[  8.2 -31.7   9.5   6.2  -3.9 -45.6] ans = 6.2
[ 36.3   4.1 -40.4 -19.4  18.4] ans = -40.4
[-46.7   0.6  10.5 -14.8  -1.7  -7.6] ans = -14.8
[ -5.9  54.4 -49.3   1.8  13.2  51.7] ans = 1.8
[ -0.7 -37.2 -29.3   5.0   9.0 -41.0] ans = 5.0
[ 29.1 -45.0  21.9  10.8  47.6] ans = 21.9
[ 15.2  20.3 -49.0  -0.4  24.8   6.0] ans = -0.4
[ 48.8  10.8 -54.7   3.5] ans = 10.8
[ 39.3  14.6  50.4 -36.7 -32.8  29.6  25.9] ans = -32.8
---
array([[47.9, 17.1, 33.2, 13.9, 16.6,  9.6],
       [48.8, 29.0, -2.7, 33.3, 15.2, 17.4]]) result: 47.9, 17.4

array([-18.5,  23.8,  34.3, -29.4,  29.9, -42.5,  31.4]) result: -18.5, 31.4

array([-36.8,  45.0, -52.8,  38.3]) result: -36.8, 38.3

array([ 23.5, -27.9,  -6.1, -30.4,  47.0]) result: 23.5, 47.0

array([  8.3,  12.1, -14.3, -18.9, -20.0,  40.8]) result: 8.3, 40.8

array([[-23.7,  45.7,  33.2, -32.6,   7.6, -53.1,  10.0],
       [ 12.7,  -8.5, -15.1,  -2.1, -31.6, -17.7,  22.1],
       [-14.1, -29.8,  33.2,  15.0, -11.6, -29.5, -14.6]]) result: -23.7, -14.6
---
[[ 42.8  16.4  54.0 -40.0 -35.8  32.4  27.6]
 [-38.5 -12.9 -52.1  35.9  31.8 -28.5 -29.6]
 [-41.9 -15.9 -53.3  39.3  35.0 -31.6 -27.4]] => -38.5

[[ 17.9  -8.0  -8.9  26.4  23.1  -9.4]
 [ 41.6 -23.5 -21.5  42.8  33.8 -22.2]
 [ -5.4   5.2  -3.3  11.8  25.3   0.0]] => 41.6

[[ 23.6  -3.1  19.2  20.4 -22.6  -9.0]
 [ -8.3  50.7  12.7 -11.3 -21.3   0.8]
 [-23.1   9.6   8.5 -22.8  -7.0  11.9]] => -8.3

[[ 36.8   8.7 -24.1 -17.8   6.7]
 [ -6.9  26.9 -55.5 -19.2 -11.5]
 [ 13.5  -4.6  26.1   1.0  -7.8]] => -6.9

[[ 17.3  -0.6 -31.5  23.7  17.3]
 [ 50.3  24.7  -5.3   6.1  35.2]
 [-23.3 -52.0  43.0  -0.8  28.3]] => 50.3

[[ 50.2  49.9  50.4  54.6   5.0]
 [-20.4 -50.8 -51.8 -46.1  49.8]
 [-49.4 -50.6 -52.8 -51.7  52.2]] => -20.4
---
[[ -38.26   73.61   44.82   62.11  -98.30 -124.99]
 [ -42.54  -43.33  -34.73  -80.37  118.59  128.82]
 [  67.02  -42.65  -18.07 -115.29   36.06   98.41]] --> 128.82

[[-0.018  0.146  0.037 -0.197  0.006 -0.030  0.011]
 [ 0.099  0.067 -0.100 -0.124  0.077  0.075 -0.039]] --> 0.146

[[  60.5  190.9   87.8   58.0  -12.8]
 [  35.3 -107.9  105.4   32.4   84.1]
 [   9.5 -129.4   11.8   23.6   83.0]] --> 190.9

[ 0.6  0.0  0.3  0.2  0.2  1.1 -1.9] --> 1.1

[  9.4   6.2  -7.1  12.1 -11.4 -13.0] --> 12.1

[[-0.02  0.18  0.12  0.08 -0.22]
 [ 0.06  0.03  0.06  0.05  0.07]] --> 0.18

[-0.9  1.0 -0.2  1.3 -0.5  0.8 -1.1] --> 1.3

[-17.7  13.9   9.7   0.6  16.0  -9.7] --> 16.0
---
Input:
array([[-51.4,  22.1, -51.6, -46.8, -54.0,  51.1,  52.2],
       [ 50.1,  21.6,  53.3,  47.0,  42.8, -51.7, -50.3]])
Output: 42.8

Input:
array([[ 18.7,   6.7,  12.3,   9.0,  -4.4],
       [-13.5,  24.8, -43.2, -20.6,  41.5],
       [ 19.7,  -5.5,  27.2,   9.2, -54.3]])
Output: -43.2

Input:
array([[-37.8,  25.8,  -6.7, -21.7,   1.8,  17.9],
       [ 21.8,  53.8,   6.9, -21.7,  13.7,  13.6]])
Output: -21.7

Input:
array([[ 3.6,  5.7, 33.5,  7.2, 16.9],
       [ 1.7,  1.7, 47.2,  2.7, 12.5],
       [ 2.1,  2.8, 41.0, 16.0,  5.2]])
Output: 47.2

Input:
array([[  3.1, -16.8, -21.7, -37.7,  18.3,  37.8,  21.2],
       [-23.3,  15.7,  -2.7, -34.5, -10.7,  48.4,   3.0]])
Output: -10.7

Input:
array([[33.8, 35.3, 25.9, 40.6],
       [31.0, 31.2, 39.5, 36.9]])
Output: 31.2

Input:
array([[ -4.8, -13.4,  -1.4,  19.4],
       [ 41.0,   4.9,  12.8,  20.2]])
Output: 4.9

Input:
array([[-30.1,  42.1, -23.6,  24.4, -36.4,  23.4],
       [-23.7,  19.9, -30.1,  28.7, -25.2,  29.7],
       [-25.4,  29.7, -22.9,  24.0, -30.0,  18.9]])
Output: 28.7
---
[[ 526 -926  850 -654  487 -817  376]
 [ 635 -656  357 -845  638 -790  637]] value 850, 638

[245 477 327 850] value 850, 477

[[240 237 204 200 133 137]
 [172 199 107 175 222 156]
 [ 63 152 220 248 133 118]] value 248, 240

[-974 -300  388  566] value 566, 388

[0 7 2 5 1] value 7, 5

[6484 9540 6795 2580 3195] value 9540, 6795
---
[ 762   99 -893  198] -> -893
[-31   0   9   3  46 -14 -13] -> -14
[2849 9132 6025 4843 7099 6139 8259] -> 6139
[-351  962  515  -51 -937] -> -51
[866 108 803  26 843 192] -> 843
[-35  34  -5  24  28  49  29] -> 49
[9847 7623 1796 1141 9540 9728 1429] -> 9728
